Here is a tiny trained network, its code and every weight. The questions are about switching its units off for an input and a class, where a switched-off unit gives its printed mean instead of its output.

import numpy as np


def w(rows, s, z=0):
    codes = np.array(rows[::2]) - 128.0
    scale = np.full(codes.shape[1], s)
    scale[-1] = z or s
    return codes * scale


def norm(h):
    return h / np.sqrt((h * h).mean(-1, keepdims=True) + 1e-5)


def f(y):
    return y / 2 * (1 + np.tanh(0.7978845608 * (y + 0.044715 * y**3)))


def log_softmax(a):
    a = a - a.max(-1, keepdims=True)
    return a - np.log(np.exp(a).sum(-1, keepdims=True))


def net(x, mask):
    res = np.array(x, float).reshape(1, 4) / 4 @ E
    u = 0
    for l in range(4):
        y = f(norm(res) @ A[l][:, :-1].T + A[l][:, -1])
        res = res + np.where(mask[u : u + 10], y, B[l][:, -1]) @ B[l][:, :-1]
        u += 10
    return log_softmax(norm(res)[-1] @ U[:, :-1].T + U[:, -1])


A, B = {}, {}
E = w([
[127,129,129],'x0',
[24,233,153],'x1',
[14,30,79],'x2',
[144,184,4],'x3',
],0.0036)
A[0] = w([
[65,77,95,8],'0.n1',
[65,76,94,4],'0.n2',
[127,125,126,127],'0.n3',
[1,170,127,69],'0.n4',
[58,52,214,24],'0.n5',
[95,135,2,64],'0.n6',
[60,85,102,56],'0.n7',
[151,164,153,77],'0.n8',
[145,27,81,29],'0.n9',
[122,116,121,114],'0.n10',
],0.016,0.0032)
B[0] = w([
[81,209,74,189],'0.n1',
[79,210,74,190],'0.n2',
[124,125,127,128],'0.n3',
[190,43,76,255],'0.n4',
[89,117,227,221],'0.n5',
[81,104,253,255],'0.n6',
[87,206,71,195],'0.n7',
[153,164,122,153],'0.n8',
[175,60,66,227],'0.n9',
[97,111,119,128],'0.n10',
],0.033,0.006)
A[1] = w([
[104,121,245,39],'1.n1',
[147,200,99,175],'1.n2',
[128,131,129,35],'1.n3',
[217,252,151,194],'1.n4',
[115,117,134,137],'1.n5',
[142,171,110,110],'1.n6',
[120,119,130,1],'1.n7',
[88,113,180,6],'1.n8',
[132,67,88,58],'1.n9',
[178,42,58,59],'1.n10',
],0.019,0.00043)
B[1] = w([
[129,105,254,255],'1.n1',
[98,196,123,174],'1.n2',
[122,126,135,125],'1.n3',
[15,142,51,238],'1.n4',
[141,125,133,137],'1.n5',
[110,163,128,146],'1.n6',
[137,128,131,129],'1.n7',
[162,113,172,188],'1.n8',
[185,143,102,190],'1.n9',
[227,97,19,251],'1.n10',
],0.036,0.0079)
A[2] = w([
[71,239,99,104],'2.n1',
[78,160,128,117],'2.n2',
[168,249,33,94],'2.n3',
[65,228,98,44],'2.n4',
[71,242,96,88],'2.n5',
[215,252,94,6],'2.n6',
[67,235,97,70],'2.n7',
[106,149,118,128],'2.n8',
[159,254,61,90],'2.n9',
[94,158,126,86],'2.n10',
],0.0087,0.0016)
B[2] = w([
[39,198,72,249],'2.n1',
[164,102,77,173],'2.n2',
[139,157,247,253],'2.n3',
[29,207,75,238],'2.n4',
[27,208,77,251],'2.n5',
[173,109,149,141],'2.n6',
[27,208,72,247],'2.n7',
[146,102,108,144],'2.n8',
[108,173,213,211],'2.n9',
[137,111,93,146],'2.n10',
],0.012,0.0033)
A[3] = w([
[221,202,138,93],'3.n1',
[194,227,129,142],'3.n2',
[188,195,250,108],'3.n3',
[182,227,103,83],'3.n4',
[244,227,105,3],'3.n5',
[169,204,204,69],'3.n6',
[175,209,176,12],'3.n7',
[162,209,202,83],'3.n8',
[187,203,229,148],'3.n9',
[183,213,133,101],'3.n10',
],0.012,0.0014)
B[3] = w([
[136,118,94,155],'3.n1',
[132,134,144,138],'3.n2',
[128,122,250,254],'3.n3',
[128,141,173,160],'3.n4',
[202,79,136,190],'3.n5',
[148,105,170,161],'3.n6',
[126,108,140,116],'3.n7',
[154,96,156,160],'3.n8',
[132,119,212,215],'3.n9',
[121,136,136,124],'3.n10',
],0.018,0.0037)
U = w([
[22,181,73,122],'0',
[130,86,245,121],'1',
[138,137,122,196],'2',
[216,85,52,116],'3',
[141,153,141,93],'4',
[185,219,153,3],'5',
],0.013,0.019)

Each question gives the input, the list of numbers given to net, and the class t.
The units are the neurons (one row each of A and B). Each row of codes is followed by its name. A weight is (code - 128) times the scale printed after its matrix; where a second scale follows, it is the last column's (A, B and U).
mask holds one flag per neuron, layer by layer. A switched-off neuron (its flag False) gives its mean, the last column of its row in B, instead of its output. The means were averaged over made-up inputs and are rounded, as every weight is.
A unit's drop is (log p(t) with every unit on - log p(t) with that unit switched off) / (log p(t) with every unit on - log p(t) with every unit switched off).
The circuit of an input: a set's keep is (log p(t) with only the set's units on - log p(t) with every unit switched off) / (log p(t) with every unit on - log p(t) with every unit switched off). Starting from the 12 units with the biggest drops (on a tie, the unit counted first), units are removed one at a time, each time the one whose removal leaves the highest keep (on an exact tie, the one counted first), for as long as the keep stays at least 0.8.
circuit, biggest first: the units of the circuit, biggest drop first
unit that matters most: the unit with the biggest drop
top k neurons: the k neurons with the biggest drops, biggest first
top k neurons in layer l: the k neurons of layer l with the biggest drops, biggest first
drop of u: that unit's drop, to one decimal
input [5,1,-7,-1], class 0: unit that matters most : 0.n6
input [5,-7,7,-6], class 0: top 4 neurons : 0.n6, 0.n4, 0.n2, 0.n1
input [-1,7,-4,6], class 3: circuit, biggest first : 0.n4, 1.n10
input [-4,-5,-5,7], class 1: top 2 neurons : 0.n4, 0.n9
input [-2,0,-5,0], class 0: top 2 neurons : 0.n6, 0.n4
input [-4,8,-8,-7], class 0: top 3 neurons in layer 0 : 0.n6, 0.n9, 0.n5
input [7,0,-7,0], class 0: top 2 neurons : 0.n6, 0.n4
input [1,-8,1,-7], class 3: top 2 neurons : 0.n9, 0.n6
input [-1,8,-1,-5], class 3: top 2 neurons : 0.n4, 0.n6
input [-2,-8,4,-5], class 3: top 2 neurons : 0.n9, 0.n6
input [-7,-6,0,7], class 1: top 2 neurons : 0.n6, 0.n4
input [-2,3,-7,-5], class 0: top 4 neurons : 0.n6, 0.n4, 0.n5, 1.n4
input [-7,-8,7,8], class 1: top 3 neurons in layer 0 : 0.n6, 0.n4, 0.n8
input [-3,4,3,-1], class 3: unit that matters most : 0.n4
input [-4,-3,-4,1], class 0: top 3 neurons : 0.n6, 0.n4, 0.n9
input [3,-6,2,8], class 1: top 2 neurons : 0.n6, 0.n4
input [6,-2,-7,2], class 0: top 4 neurons : 0.n6, 0.n4, 0.n9, 1.n4
input [-4,-5,2,7], class 1: top 2 neurons in layer 0 : 0.n6, 0.n4
input [-2,-5,-1,7], class 1: drop of 0.n6 : 0.8
input [1,8,2,-3], class 3: circuit, biggest first : 0.n4
input [-7,-1,-7,-4], class 0: drop of 0.n6 : 1.2
input [2,-2,1,4], class 1: drop of 0.n6 : 1.6
